Below are the code and all the weights of a small trained network. Each question names an input and a class and asks about switching units off, where a switched-off unit gives its printed mean instead of its output.

import numpy as np


def w(rows, s, z=0):
    codes = np.array(rows[::2]) - 128.0
    scale = np.full(codes.shape[1], s)
    scale[-1] = z or s
    return codes * scale


def norm(h):
    return h / np.sqrt((h * h).mean(-1, keepdims=True) + 1e-5)


def f(y):
    return np.maximum(y, 0)


def log_softmax(a):
    a = a - a.max(-1, keepdims=True)
    return a - np.log(np.exp(a).sum(-1, keepdims=True))


def net(x, mask):
    res = np.array(x, float).reshape(1, 3) / 4 @ E
    u = 0
    for l in range(2):
        y = f(norm(res) @ A[l][:, :-1].T + A[l][:, -1])
        res = res + np.where(mask[u : u + 11], y, B[l][:, -1]) @ B[l][:, :-1]
        u += 11
    return log_softmax(norm(res)[-1] @ U[:, :-1].T + U[:, -1])


A, B = {}, {}
E = w([
[64,128,2,102,29,107],'x0',
[75,101,72,154,179,196],'x1',
[215,132,55,112,207,182],'x2',
],0.0041)
A[0] = w([
[197,151,183,153,128,69,236],'L0N0',
[156,135,112,92,101,159,32],'L0N1',
[87,116,114,171,85,91,154],'L0N2',
[105,118,105,181,182,140,250],'L0N3',
[127,188,46,142,42,137,175],'L0N4',
[254,77,92,177,182,129,119],'L0N5',
[143,86,185,128,115,93,156],'L0N6',
[74,235,204,181,153,158,161],'L0N7',
[149,155,55,187,129,118,111],'L0N8',
[82,94,108,140,90,165,194],'L0N9',
[172,131,76,112,131,87,95],'L0N10',
],0.0056,0.0018)
B[0] = w([
[58,117,88,125,160,215,240],'L0N0',
[178,77,31,232,62,85,142],'L0N1',
[63,191,166,67,225,159,206],'L0N2',
[155,133,185,72,57,16,234],'L0N3',
[89,151,158,200,103,215,253],'L0N4',
[45,233,120,82,69,38,245],'L0N5',
[96,1,7,59,188,152,195],'L0N6',
[253,36,77,167,105,94,225],'L0N7',
[196,121,106,181,88,111,183],'L0N8',
[199,133,197,58,110,133,216],'L0N9',
[176,97,86,174,179,109,171],'L0N10',
],0.0038,0.0036)
A[1] = w([
[95,154,114,110,109,119,198],'L1N0',
[53,154,151,135,99,165,3],'L1N1',
[90,146,133,112,206,82,184],'L1N2',
[131,26,150,151,89,90,220],'L1N3',
[71,254,91,174,135,80,147],'L1N4',
[159,202,86,100,215,119,201],'L1N5',
[148,149,45,129,101,121,61],'L1N6',
[118,108,82,196,106,191,131],'L1N7',
[209,113,88,175,76,139,149],'L1N8',
[144,27,175,197,128,87,106],'L1N9',
[114,77,159,130,124,83,39],'L1N10',
],0.0067,0.0015)
B[1] = w([
[157,120,198,177,114,161,202],'L1N0',
[136,91,168,109,58,136,193],'L1N1',
[178,215,97,70,86,63,198],'L1N2',
[176,97,78,124,167,185,244],'L1N3',
[134,86,154,80,166,156,232],'L1N4',
[139,144,200,181,71,82,255],'L1N5',
[110,138,102,150,170,129,218],'L1N6',
[146,147,176,138,150,59,193],'L1N7',
[3,112,55,214,192,132,201],'L1N8',
[143,113,58,42,159,201,236],'L1N9',
[149,144,90,127,194,126,188],'L1N10',
],0.006,0.0039)
U = w([
[181,52,61,27,215,200,140],'0',
[194,216,203,112,113,32,39],'1',
[41,61,218,99,1,196,61],'2',
[33,133,47,220,177,124,254],'3',
],0.0096,0.00072)

Each question gives the input, the list of numbers given to net, and the class t.
The units are the neurons (one row each of A and B). Each row of codes is followed by its name. A weight is (code - 128) times the scale printed after its matrix; where a second scale follows, it is the last column's (A, B and U).
mask holds one flag per neuron, layer by layer. A switched-off neuron (its flag False) gives its mean, the last column of its row in B, instead of its output. The means were averaged over made-up inputs and are rounded, as every weight is.
A unit's drop is (log p(t) with every unit on - log p(t) with that unit switched off) / (log p(t) with every unit on - log p(t) with every unit switched off).
The circuit of an input: a set's keep is (log p(t) with only the set's units on - log p(t) with every unit switched off) / (log p(t) with every unit on - log p(t) with every unit switched off). Starting from the 12 units with the biggest drops (on a tie, the unit counted first), units are removed one at a time, each time the one whose removal leaves the highest keep (on an exact tie, the one counted first), for as long as the keep stays at least 0.8.
circuit, biggest first: the units of the circuit, biggest drop first
unit that matters most: the unit with the biggest drop
top k neurons in layer l: the k neurons of layer l with the biggest drops, biggest first
drop of u: that unit's drop, to one decimal
input [8,-1,0], class 2: circuit, biggest first : L0N4, L1N1, L1N0
input [-2,-1,1], class 1: unit that matters most : L0N4
input [-1,5,7], class 1: top 2 neurons in layer 0 : L0N5, L0N7
input [0,2,-4], class 0: top 2 neurons in layer 0 : L0N7, L0N5
input [3,-2,0], class 2: top 2 neurons in layer 0 : L0N7, L0N2
input [0,-3,4], class 1: top 2 neurons in layer 0 : L0N5, L0N7
input [1,-5,5], class 3: top 2 neurons in layer 0 : L0N1, L0N2
input [1,2,1], class 3: drop of L0N8 : 0.6
input [2,4,0], class 2: drop of L0N7 : 1.2
input [-3,-6,7], class 1: drop of L1N5 : 0.1
input [-7,-4,-8], class 0: drop of L1N9 : 0.0
